Each row has a name. Each question is about the rows just above it. Places in a row count from 1.

kap: 1.98 0.59 0.26 -1.94 -0.27 -1.01 -0.27 -0.04 -0.67 -0.36 0.14 1.46 1.64
 1.31 -0.03 1.47 -2.32 -0.04 0.43 -0.98 -8.61 -1.35 -3.00 -0.46 -0.07
 0.51 -6.64 -1.60 -0.02 0.62 -0.40 3.25 1.43 0.56 -6.96 -0.08 -0.17 1.83
 -0.05 -0.04 0.09 0.62 0.88
Gogat: -0.45 0.89 -0.01 0.24 4.76 -2.09 -0.67 -0.82 -0.64 -1.44 -0.30 -0.49
 0.13 4.28 1.68 0.36 -0.45 -0.62 0.02 0.27 -2.39 1.40 -1.64 0.10 -0.97
 0.37 -4.74 0.26 0.49 0.37 0.20 -0.44 -1.16 -1.82 -1.11 0.07 -0.06 3.32
 -0.66 2.29 -1.02 -0.41 -2.47
zenim: -3.36 0.27 0.07 0.81 -4.14 1.57 -1.19 -0.90 0.27 -0.75 0.84 1.45 1.05
 1.13 0.51 -0.04 0.24 0.45 -1.49 1.31 0.25 2.03 2.20 0.38 -0.42 0.61
 3.31 1.36 0.97 -0.61 -0.45 0.61 1.31 -0.18 -2.08 -0.51 -1.46 -6.84 0.76
 0.83 -2.88 -0.51 -0.21
dunuv: 0.55 1.79 0.32 0.02 0.35 3.07 -1.09 1.76 1.06 0.28 1.13 -3.74 0.55 0.40
 -0.13 0.73 -0.95 0.89 -0.19 -1.03 7.75 -0.68 -0.35 0.02 -0.41 0.97 1.41
 0.20 0.22 -0.62 -0.37 1.02 0.31 1.17 -4.84 0.96 -3.21 -2.94 0.12 -2.20
 1.03 -0.47 -2.21
Nafa: 1.25 -0.05 0.24 1.71 -0.45 1.12 -1.25 -2.73 -0.41 -0.07 1.30 -0.07 1.61
 1.02 -1.01 0.08 0.52 -0.11 -0.20 -0.80 -2.71 -0.22 -0.66 -0.80 1.76
 -0.42 -3.13 -0.83 -0.72 0.17 0.27 1.21 0.17 2.03 2.50 1.42 1.78 -0.07
 1.34 -4.55 -1.20 1.23 -0.06
Zuzu: -1.28 1.28 -0.29 3.64 -1.27 1.44 1.04 1.64 -0.14 -0.63 -0.71 -0.10 1.27
 0.24 -1.09 0.34 0.67 -1.45 -0.55 -1.42 0.53 -0.08 -2.81 -0.92 1.22
 -0.81 -0.87 -1.31 -0.38 1.95 -0.19 -0.13 -0.97 2.64 0.93 -2.15 -3.11
 -1.67 0.49 -0.31 1.10 -1.52 0.59
Zati: -1.06 1.38 0.01 -0.69 2.05 0.83 -0.11 -1.15 -1.55 -1.01 -0.14 -0.61 1.03
 0.69 -0.62 0.69 0.19 0.45 -0.72 -0.76 3.47 1.00 0.78 0.85 -1.33 -0.14
 5.10 -0.40 -0.50 -0.51 -0.42 -1.01 -0.68 -0.38 -0.46 -1.62 0.87 -0.50
 -1.10 -2.97 0.20 -0.68 -0.37
rodu: -2.40 -1.50 -0.03 0.54 -0.66 1.56 -0.17 -0.87 0.24 -1.24 -0.75 0.27 0.15
 0.02 0.87 -1.23 -2.51 0.56 0.19 0.08 0.42 -0.51 -2.14 -0.47 -0.54 0.44
 3.58 -1.06 0.01 -0.51 0.24 -0.49 0.38 -1.27 2.60 -2.04 3.25 6.84 -0.04
 1.78 2.15 1.07 -1.11
bafe: 0.37 -0.02 0.13 1.87 0.92 0.93 0.92 -1.17 -0.22 -2.42 0.00 -0.59 0.70
 4.84 -0.19 -1.12 1.86 0.44 -1.14 0.45 3.09 0.27 -0.69 -0.12 -0.61 -0.20
 -1.37 0.79 -1.70 0.25 -0.40 -0.18 1.04 0.36 1.76 1.65 -1.93 -2.93 0.65
 0.37 1.93 -1.12 0.31
Doni: 2.06 0.15 0.91 0.62 -1.30 -1.79 0.24 2.28 -0.08 0.96 -0.72 7.00 1.23
 -0.47 -0.43 -0.17 1.08 0.28 -0.61 1.40 0.80 1.47 2.12 -0.58 0.01 -0.43
 -4.63 -0.78 0.40 -2.03 0.13 1.16 -0.80 -1.33 -1.82 0.19 -2.30 5.91
 -0.24 -1.72 -0.03 -0.15 -2.18
At which places does kap hold -0.04? -> 8 18 40
At which places does Nafa hold -0.07? -> 10 12 38
Every place of 0.37 in Gogat: -> 26 30
At which places does Doni hold -0.58? -> 24
At which places does bafe hold 0.37? -> 1 40
Every place of 0.92 in bafe: -> 5 7

topo: 2.33 -0.97 -0.24 0.39 -1.67 -2.26 -2.26 -0.30 3.47 0.54 -0.85 1.36 -1.39
 -1.95 1.67 0.82 -2.69 -1.20 3.03 2.65 0.96 -0.15 -2.26 -2.26 0.53 0.41
 0.39 -2.85 0.75 -0.97 2.24 -4.00 1.72 -0.03 -0.01 0.02 0.72 0.95 -1.27
 0.39 0.39 -1.08 -1.23 1.54 -1.01 3.70 1.75 1.46
vil: 3.96 1.41 -2.88 5.18 3.21 -1.87 0.16 -0.78 9.33 0.43 -0.21 -1.55 -1.80
 -0.36 -1.25 1.32 0.72 0.09 1.24 3.49 0.88 -2.20 1.60 -0.22 -2.20 2.34
 0.47 -4.62 -2.10 2.57 1.01 4.63 -0.76 2.57 1.01 0.20 1.24 -1.14 5.04
 1.40 1.24 -0.42 -1.27 -3.56 1.00 -6.06 1.24 0.71
Gotas: 4.44 -2.23 -2.67 1.70 0.10 0.13 3.38 -0.74 3.02 3.63 0.14 -3.00 0.45
 -0.80 -0.33 3.30 -2.80 0.18 1.51 0.35 -0.08 -3.95 -2.32 0.25 -0.16 0.12
 -1.33 -3.43 6.51 -0.29 2.04 -0.96 1.44 1.68 1.23 0.73 -0.44 -1.26 -2.00
 -0.86 -2.92 0.40 -0.20 0.62 0.32 -1.85 -0.32 -1.74
toze: -0.46 -2.54 0.08 -1.06 1.88 0.28 0.88 -0.96 0.08 -2.07 -0.29 0.14 -0.56
 -2.10 2.03 -0.81 2.98 0.08 2.73 0.86 -0.35 -5.70 0.97 -2.97 4.87 0.72
 1.23 -8.41 5.27 -4.28 2.52 3.08 -2.66 -0.66 -1.29 1.06 -1.02 -2.28 0.75
 0.08 -1.11 -0.18 -5.70 0.59 0.90 -3.16 0.63 -5.70
gese: 2.33 -0.97 -0.24 -0.77 0.38 0.53 0.15 -0.30 3.47 -0.62 -0.85 0.96 -1.39
 -1.95 1.67 0.82 -2.69 -1.20 3.03 2.65 0.96 -0.15 2.92 -5.08 0.53 0.41
 2.56 -2.85 0.75 -0.97 2.24 -4.00 1.72 -0.03 -0.01 0.02 0.72 0.95 -1.27
 0.39 -0.06 -1.08 -1.23 -0.50 -0.58 3.70 1.75 1.46
Every place of 0.08 in toze: -> 3 9 18 40
At which places does vil hold 2.57? -> 30 34
At which places does vil hold 1.24? -> 19 37 41 47
At which places does topo hold -2.26? -> 6 7 23 24
Places of 0.39 in row topo: -> 4 27 40 41

vevu: -0.83 0.59 1.62 3.27 1.04 7.69 -1.42 -2.50 0.59 -1.42 0.59 3.48 2.05
 0.59
saref: -3.42 -4.98 -1.55 1.61 4.07 1.81 -1.05 -1.41 -4.70 -1.80 5.17 -4.06
 -3.43 -1.25
zis: 0.74 -1.75 2.76 -0.50 -4.51 -6.76 -3.53 -1.91 1.03 -2.04 1.45 -1.45
 -4.81 -1.65
Tedi: -0.03 2.63 -3.91 3.63 0.74 -2.11 5.89 -3.91 -0.79 0.74 0.74 0.85 1.90
 2.73
gufi: -0.01 1.22 -1.13 -3.93 -2.08 3.07 1.51 -7.93 -1.95 -7.44 1.22 0.60 -2.19
 -1.79
pak: -1.66 1.53 -6.91 1.11 -1.24 -0.64 -0.64 -0.21 -0.64 3.30 3.30 3.30 0.69
 -0.10
vol: 1.24 -4.06 2.11 -0.09 1.15 3.03 -2.46 -4.21 4.87 3.84 -0.15 -0.03 5.78
 2.00
bem: 2.16 -4.63 3.05 -7.79 -2.12 -0.32 1.96 0.19 -0.78 -3.92 1.78 5.94 -3.58
 -0.22
doko: 0.45 -4.37 0.71 5.98 2.07 1.21 4.60 0.83 -0.06 -4.24 -3.77 -0.63 4.32
 2.06
Sot: -0.83 -0.24 1.62 3.27 -5.33 7.69 -1.93 -2.50 2.61 -1.42 -0.66 3.48 2.05
 0.59
Every place of 1.22 in gufi: -> 2 11
Every place of -0.64 in pak: -> 6 7 9
Every place of 0.59 in vevu: -> 2 9 11 14
At which places does Tedi hold -3.91? -> 3 8

